Here is a tiny trained network, its code and every weight. The questions are about switching its units off for an input and a target symbol, where a switched-off unit gives its printed mean instead of its output.

import numpy as np


def w(rows, s, z=0):
    codes = np.array(rows[::2]) - 128.0
    scale = np.full(codes.shape[1], s)
    scale[-1] = z or s
    return codes * scale


def f(y):
    return y / 2 * (1 + np.tanh(0.7978845608 * (y + 0.044715 * y**3)))


def softmax(a):
    e = np.exp(a - a.max(-1, keepdims=True))
    return e / e.sum(-1, keepdims=True)


def log_softmax(a):
    a = a - a.max(-1, keepdims=True)
    return a - np.log(np.exp(a).sum(-1, keepdims=True))


def net(x, mask):
    ids = ['αβγδζλξστφψ'.index(c) for c in x.split()]
    T = len(ids)
    res = E[ids] + P[:T]
    u = 0
    for l in range(3):
        q, k, v = (res @ M[l].T for M in (Q, K, V))
        z = softmax(np.where(np.tri(T) > 0, q @ k.T / 2**0.5, -1e9)) @ v
        res = res + np.where(mask[u], z, O[l][:, -1]) @ O[l][:, :-1]
        u += 1
        y = f(res @ A[l][:, :-1].T + A[l][:, -1])
        res = res + np.where(mask[u : u + 8], y, B[l][:, -1]) @ B[l][:, :-1]
        u += 8
    return log_softmax(res[-1] @ U[:, :-1].T + U[:, -1])


Q, K, V, O, A, B = {}, {}, {}, {}, {}, {}
E = w([
[150,111,113],'α',
[147,197,189],'β',
[56,132,85],'γ',
[45,175,141],'δ',
[153,128,131],'ζ',
[161,166,170],'λ',
[82,158,117],'ξ',
[66,216,170],'σ',
[225,151,215],'τ',
[96,173,132],'φ',
[248,98,184],'ψ',
],0.016)
P = w([
[117,109,177],'0',
[167,149,41],'1',
[137,96,95],'2',
[88,97,212],'3',
[161,128,41],'4',
[163,87,114],'5',
[93,71,254],'6',
[176,114,52],'7',
[180,81,136],'8',
],0.016)
Q[0] = w([
[145,62,216],'L0H0',
[127,2,51],'L0H0',
],0.008)
K[0] = w([
[117,139,157],'L0H0',
[254,167,35],'L0H0',
],0.0074)
V[0] = w([
[179,255,66],'L0H0',
[159,203,164],'L0H0',
],0.0052)
O[0] = w([
[254,54,227,101],'L0H0',
[59,133,156,253],'L0H0',
],0.0083,0.0018)
A[0] = w([
[133,123,179,66],'L0N0',
[153,171,2,1],'L0N1',
[104,226,100,72],'L0N2',
[159,75,9,64],'L0N3',
[211,144,27,19],'L0N4',
[170,32,166,80],'L0N5',
[138,87,89,42],'L0N6',
[206,69,33,132],'L0N7',
],0.0097,0.0055)
B[0] = w([
[90,165,138,138],'L0N0',
[129,110,223,156],'L0N1',
[162,166,97,198],'L0N2',
[133,192,144,168],'L0N3',
[222,144,211,180],'L0N4',
[115,95,92,194],'L0N5',
[145,250,150,99],'L0N6',
[102,188,173,253],'L0N7',
],0.011,0.0032)
Q[1] = w([
[233,253,124],'L1H0',
[117,116,104],'L1H0',
],0.0033)
K[1] = w([
[153,129,126],'L1H0',
[126,89,2],'L1H0',
],0.012)
V[1] = w([
[185,254,54],'L1H0',
[177,103,85],'L1H0',
],0.004)
O[1] = w([
[116,2,93,222],'L1H0',
[239,76,216,5],'L1H0',
],0.0068,0.0015)
A[1] = w([
[150,141,22,40],'L1N0',
[132,1,102,36],'L1N1',
[76,147,126,2],'L1N2',
[121,6,185,168],'L1N3',
[85,98,61,162],'L1N4',
[128,78,101,91],'L1N5',
[229,99,124,232],'L1N6',
[113,71,118,179],'L1N7',
],0.012,0.0063)
B[1] = w([
[226,137,182,128],'L1N0',
[145,226,186,134],'L1N1',
[195,249,115,133],'L1N2',
[66,131,103,192],'L1N3',
[166,107,117,155],'L1N4',
[163,187,99,115],'L1N5',
[96,108,85,254],'L1N6',
[92,144,108,147],'L1N7',
],0.013,0.0063)
Q[2] = w([
[8,150,57],'L2H0',
[233,134,78],'L2H0',
],0.016)
K[2] = w([
[7,158,166],'L2H0',
[187,125,24],'L2H0',
],0.014)
V[2] = w([
[128,2,214],'L2H0',
[175,161,238],'L2H0',
],0.0079)
O[2] = w([
[247,2,168,4],'L2H0',
[87,120,224,195],'L2H0',
],0.0092,0.0033)
A[2] = w([
[127,120,121,105],'L2N0',
[79,26,83,115],'L2N1',
[103,32,185,8],'L2N2',
[94,207,255,28],'L2N3',
[75,166,82,2],'L2N4',
[129,116,54,45],'L2N5',
[111,149,46,5],'L2N6',
[184,42,213,121],'L2N7',
],0.0098,0.006)
B[2] = w([
[131,137,110,122],'L2N0',
[223,167,240,174],'L2N1',
[97,237,84,144],'L2N2',
[146,2,74,250],'L2N3',
[220,241,146,174],'L2N4',
[63,163,29,137],'L2N5',
[211,189,106,143],'L2N6',
[194,250,97,152],'L2N7',
],0.0054,0.011)
U = w([
[123,83,87,152],'α',
[115,109,234,252],'β',
[132,113,40,28],'γ',
[187,217,168,58],'δ',
[196,109,142,208],'ζ',
[178,154,210,162],'λ',
[126,110,114,98],'ξ',
[67,173,191,50],'σ',
[201,192,247,127],'τ',
[95,97,134,143],'φ',
[148,60,107,227],'ψ',
],0.012,0.0034)

Each question gives the input, a string of symbols that net reads in full, and the target symbol t.
The units are the heads (2 rows each of Q, K, V and O) and the neurons (one row each of A and B). Each row of codes is followed by its name. A weight is (code - 128) times the scale printed after its matrix; where a second scale follows, it is the last column's (O, A, B and U).
mask holds one flag per unit, layer by layer, with each layer's heads first. A switched-off unit (its flag False) gives its mean, the last column of its rows in O or B, instead of its output. The means were averaged over made-up inputs and are rounded, as every weight is.
A unit's drop is (log p(t) with every unit on - log p(t) with that unit switched off) / (log p(t) with every unit on - log p(t) with every unit switched off).
The circuit of an input: a set's keep is (log p(t) with only the set's units on - log p(t) with every unit switched off) / (log p(t) with every unit on - log p(t) with every unit switched off). Starting from the 12 units with the biggest drops (on a tie, the unit counted first), units are removed one at a time, each time the one whose removal leaves the highest keep (on an exact tie, the one counted first), for as long as the keep stays at least 0.8.
circuit, biggest first: the units of the circuit, biggest drop first
most important unit: the unit with the biggest drop
top k neurons: the k neurons with the biggest drops, biggest first
top k neurons in layer l: the k neurons of layer l with the biggest drops, biggest first
input σ α γ β β ζ, target β: most important unit : L2H0
input γ σ ψ, target γ: circuit, biggest first : [L2H0, L1N6]
input ζ φ σ τ σ β, target τ: top 3 neurons : [L2N7, L2N1, L2N3]
input φ ξ σ γ δ β γ ζ σ, target γ: circuit, biggest first : [L2H0, L0H0, L1N3, L0N4]
input σ α α, target σ: circuit, biggest first : [L2H0, L1H0, L1N2, L2N3]
input γ α β, target γ: circuit, biggest first : [L2H0, L0H0]
input ψ β ψ γ β ψ σ λ β, target σ: circuit, biggest first : [L1N2, L2H0, L0H0]
input σ φ β α φ β β λ γ, target β: circuit, biggest first : [L2H0, L1N6]
input σ ψ γ, target σ: circuit, biggest first : [L2H0, L1N2, L2N3]
input δ σ ψ, target δ: top 4 neurons in layer 1 : [L1N2, L1N3, L1N6, L1N0]
input σ ψ σ ψ σ β σ ψ γ, target σ: circuit, biggest first : [L0H0, L2H0, L1N2]
input δ λ σ τ β γ, target τ: top 2 neurons in layer 2 : [L2N1, L2N3]
input σ γ γ ψ λ λ σ φ φ, target σ: top 2 neurons : [L1N2, L2N3]
input β β β ψ γ δ β β τ, target β: top 3 neurons : [L2N1, L0N0, L2N3]
input δ σ ξ, target δ: top neuron : [L2N4]
input σ γ β, target σ: circuit, biggest first : [L2H0, L1H0, L1N2]
input γ β τ, target γ: top 3 neurons : [L1N6, L2N5, L0N5]
input ζ ψ ψ β α, target τ: circuit, biggest first : [L0N7, L0N4]
input τ φ ψ, target τ: top 3 neurons : [L2N1, L0N7, L1N3]
input ζ φ ψ σ ξ λ σ β, target γ: circuit, biggest first : [L2H0]
input σ σ φ γ φ σ, target γ: top 3 neurons : [L1N3, L0N2, L0N7]
input τ σ φ, target τ: top 2 neurons in layer 1 : [L1N2, L1N6]
input σ σ ψ σ σ, target δ: circuit, biggest first : [L2N3, L0N2]
input τ φ β σ ψ λ γ σ ψ, target γ: top 2 neurons : [L1N3, L0N5]
input ψ β ξ τ σ β, target τ: top 2 neurons in layer 1 : [L1N2, L1N6]
input ψ β γ β τ σ τ γ σ, target τ: top 4 neurons : [L1N3, L2N7, L1N6, L2N3]
input α δ β λ σ α ψ, target σ: most important unit : L0N5
input τ ξ σ, target τ: circuit, biggest first : [L0H0, L1N6, L1N3]
input τ σ ψ β ζ δ, target β: top 2 neurons : [L1N6, L2N1]
